Here is a tiny trained network, its code and every weight. The questions are about switching its units off for an input and a class, where a switched-off unit gives its printed mean instead of its output.

import numpy as np


def w(rows, s, z=0):
    codes = np.array(rows[::2]) - 128.0
    scale = np.full(codes.shape[1], s)
    scale[-1] = z or s
    return codes * scale


def norm(h):
    return h / np.sqrt((h * h).mean(-1, keepdims=True) + 1e-5)


def f(y):
    return np.maximum(y, 0)


def log_softmax(a):
    a = a - a.max(-1, keepdims=True)
    return a - np.log(np.exp(a).sum(-1, keepdims=True))


def net(x, mask):
    res = np.array(x, float).reshape(1, 4) / 4 @ E
    u = 0
    for l in range(4):
        y = f(norm(res) @ A[l][:, :-1].T + A[l][:, -1])
        res = res + np.where(mask[u : u + 8], y, B[l][:, -1]) @ B[l][:, :-1]
        u += 8
    return log_softmax(norm(res)[-1] @ U[:, :-1].T + U[:, -1])


A, B = {}, {}
E = w([
[86,123,142,153,205,143,74,174,202,186,155],'x0',
[109,181,125,175,100,254,69,186,150,65,119],'x1',
[140,111,192,82,176,207,131,86,131,111,138],'x2',
[62,148,175,95,151,169,106,85,161,145,14],'x3',
],0.0033)
A[0] = w([
[178,76,231,73,101,196,135,48,139,149,117,42],'L0N0',
[27,118,117,199,134,106,59,195,162,186,207,108],'L0N1',
[44,157,96,131,57,51,96,174,151,172,22,67],'L0N2',
[181,250,146,193,192,197,112,216,68,61,182,206],'L0N3',
[251,104,116,125,188,76,187,112,110,166,185,71],'L0N4',
[98,139,153,98,77,131,106,136,142,84,15,250],'L0N5',
[146,116,168,105,191,115,61,141,209,187,144,17],'L0N6',
[169,125,65,127,143,107,135,176,85,126,169,11],'L0N7',
],0.003,0.0013)
B[0] = w([
[136,96,34,132,107,147,125,120,162,167,113,201],'L0N0',
[115,65,158,106,117,144,105,147,89,91,108,236],'L0N1',
[165,83,84,126,113,139,125,90,191,140,84,217],'L0N2',
[151,131,98,146,146,82,163,134,86,146,129,255],'L0N3',
[139,195,161,167,147,124,121,109,130,107,141,221],'L0N4',
[87,163,126,145,110,123,127,43,116,181,253,242],'L0N5',
[39,80,156,135,140,115,124,218,95,115,116,196],'L0N6',
[120,120,122,122,114,182,163,71,147,90,144,168],'L0N7',
],0.0049,0.0031)
A[1] = w([
[74,213,115,175,56,176,75,255,65,105,177,43],'L1N0',
[113,153,75,207,27,65,105,200,122,64,49,144],'L1N1',
[150,90,191,36,229,236,121,138,71,118,107,90],'L1N2',
[204,155,92,169,123,233,120,194,129,71,197,116],'L1N3',
[65,88,111,40,160,96,175,50,145,246,49,115],'L1N4',
[234,68,151,60,187,212,156,112,125,110,177,72],'L1N5',
[232,126,146,154,76,131,146,236,167,113,214,113],'L1N6',
[152,156,175,73,126,173,141,109,185,82,83,2],'L1N7',
],0.0029,0.00093)
B[1] = w([
[190,189,218,117,201,48,150,103,40,128,88,214],'L1N0',
[210,52,129,96,116,189,169,111,163,231,160,199],'L1N1',
[199,104,35,200,43,53,192,174,186,190,119,187],'L1N2',
[73,167,120,176,102,83,145,93,126,116,24,215],'L1N3',
[160,188,149,175,143,126,45,83,183,40,200,252],'L1N4',
[225,72,53,167,80,81,183,172,213,161,179,178],'L1N5',
[28,123,119,101,143,82,117,84,251,111,76,198],'L1N6',
[227,121,132,182,84,60,107,117,159,134,85,138],'L1N7',
],0.0034)
A[2] = w([
[177,135,207,41,191,69,96,116,147,159,142,62],'L2N0',
[165,133,93,202,120,42,247,204,98,32,242,77],'L2N1',
[102,104,140,95,197,170,75,176,98,106,190,81],'L2N2',
[251,81,50,151,161,186,173,130,212,157,62,170],'L2N3',
[104,20,66,178,41,142,147,129,183,111,143,252],'L2N4',
[142,150,123,87,47,69,197,52,85,81,144,105],'L2N5',
[142,252,143,166,67,179,75,159,175,120,44,132],'L2N6',
[134,129,25,163,178,217,145,146,146,119,74,145],'L2N7',
],0.0036,0.0017)
B[2] = w([
[148,180,68,182,156,21,161,130,38,104,74,160],'L2N0',
[30,164,203,112,167,180,52,27,229,124,108,253],'L2N1',
[85,113,164,83,53,192,78,141,73,150,72,149],'L2N2',
[150,91,68,149,44,23,141,90,158,235,226,207],'L2N3',
[157,43,96,56,75,151,108,120,166,166,163,240],'L2N4',
[120,115,164,119,171,222,87,254,78,118,92,234],'L2N5',
[171,200,110,109,144,8,197,24,118,45,151,187],'L2N6',
[146,53,141,131,97,48,164,66,117,202,126,167],'L2N7',
],0.0035,0.0046)
A[3] = w([
[133,96,160,148,241,3,97,123,23,90,137,98],'L3N0',
[145,170,137,131,213,77,116,42,174,106,176,201],'L3N1',
[205,85,162,71,93,205,167,187,71,115,129,138],'L3N2',
[202,236,147,209,203,58,191,126,120,133,110,75],'L3N3',
[199,88,81,53,68,222,144,23,50,71,99,207],'L3N4',
[179,107,63,152,72,121,174,165,196,250,121,8],'L3N5',
[101,94,169,35,58,162,146,141,63,83,101,98],'L3N6',
[67,87,162,157,185,177,84,228,121,126,176,23],'L3N7',
],0.004,0.0017)
B[3] = w([
[123,175,139,153,86,179,218,137,3,113,76,189],'L3N0',
[139,185,141,169,75,161,146,93,135,82,110,254],'L3N1',
[87,62,176,96,157,142,57,152,153,195,9,142],'L3N2',
[159,182,159,179,102,89,213,119,62,90,82,181],'L3N3',
[63,84,159,144,189,102,114,215,146,151,124,213],'L3N4',
[175,25,95,75,109,61,106,93,97,177,184,190],'L3N5',
[119,93,186,121,188,158,98,195,139,205,19,145],'L3N6',
[64,68,212,73,178,226,80,218,127,197,58,156],'L3N7',
],0.0049,0.006)
U = w([
[164,14,62,111,39,27,131,15,219,224,190,226],'0',
[135,239,198,243,84,56,243,63,45,64,40,221],'1',
[9,27,220,79,197,179,67,201,115,207,10,247],'2',
[49,176,196,201,90,123,117,4,208,93,122,237],'3',
[112,125,103,120,110,192,98,119,63,158,202,105],'4',
[189,248,26,18,222,222,89,210,73,73,237,5],'5',
[189,204,13,35,159,234,120,241,91,54,233,5],'6',
[210,219,29,12,248,187,86,238,124,5,172,5],'7',
],0.0039,0.0026)

Each question gives the input, the list of numbers given to net, and the class t.
The units are the neurons (one row each of A and B). Each row of codes is followed by its name. A weight is (code - 128) times the scale printed after its matrix; where a second scale follows, it is the last column's (A, B and U).
mask holds one flag per neuron, layer by layer. A switched-off neuron (its flag False) gives its mean, the last column of its row in B, instead of its output. The means were averaged over made-up inputs and are rounded, as every weight is.
A unit's drop is (log p(t) with every unit on - log p(t) with that unit switched off) / (log p(t) with every unit on - log p(t) with every unit switched off).
The circuit of an input: a set's keep is (log p(t) with only the set's units on - log p(t) with every unit switched off) / (log p(t) with every unit on - log p(t) with every unit switched off). Starting from the 12 units with the biggest drops (on a tie, the unit counted first), units are removed one at a time, each time the one whose removal leaves the highest keep (on an exact tie, the one counted first), for as long as the keep stays at least 0.8.
units of the circuit, in order: the units of the circuit, biggest drop first
top k neurons: the k neurons with the biggest drops, biggest first
k most important neurons of layer l: the k neurons of layer l with the biggest drops, biggest first
input [-2,5,4,-6], class 3: units of the circuit, in order -> [L2N1]
input [-5,4,4,3], class 2: top 4 neurons -> [L0N5 L0N2 L3N4 L1N1]
input [3,5,-2,-8], class 3: units of the circuit, in order -> [L2N1 L1N0]
input [-8,-4,-3,8], class 2: units of the circuit, in order -> [L2N5 L3N4 L3N6]
input [2,8,6,-1], class 1: top 2 neurons -> [L1N0 L0N2]
input [5,-5,0,1], class 1: units of the circuit, in order -> [L2N0 L3N0]
input [2,-4,0,-5], class 3: top 3 neurons -> [L2N1 L0N4 L1N0]
input [-7,5,-1,-1], class 2: top 2 neurons -> [L2N5 L1N4]
input [8,4,-2,-5], class 2: top 2 neurons -> [L0N1 L3N7]
input [-7,0,-1,6], class 2: units of the circuit, in order -> [L3N4 L2N5]
input [7,-7,-1,7], class 1: units of the circuit, in order -> [L2N0 L1N4 L2N1 L3N0]
input [-5,7,7,7], class 0: 2 most important neurons of layer 0 -> [L0N0 L0N4]
input [-4,0,4,4], class 0: units of the circuit, in order -> [L0N0 L3N0]
input [6,-1,-6,-8], class 3: top 2 neurons -> [L2N1 L0N2]
input [4,3,-6,-7], class 3: top 3 neurons -> [L2N1 L1N0 L0N2]
input [3,5,-1,-8], class 3: top 3 neurons -> [L2N1 L1N0 L1N6]
input [4,-6,3,-4], class 1: top 2 neurons -> [L0N4 L2N0]
input [-5,-1,5,-7], class 3: top 3 neurons -> [L2N1 L0N4 L0N2]
input [-5,-5,4,6], class 3: top 2 neurons -> [L1N4 L0N0]
input [1,-4,7,7], class 0: most important neuron of layer 1 -> [L1N2]
input [-1,8,8,-2], class 0: 2 most important neurons of layer 3 -> [L3N5 L3N0]
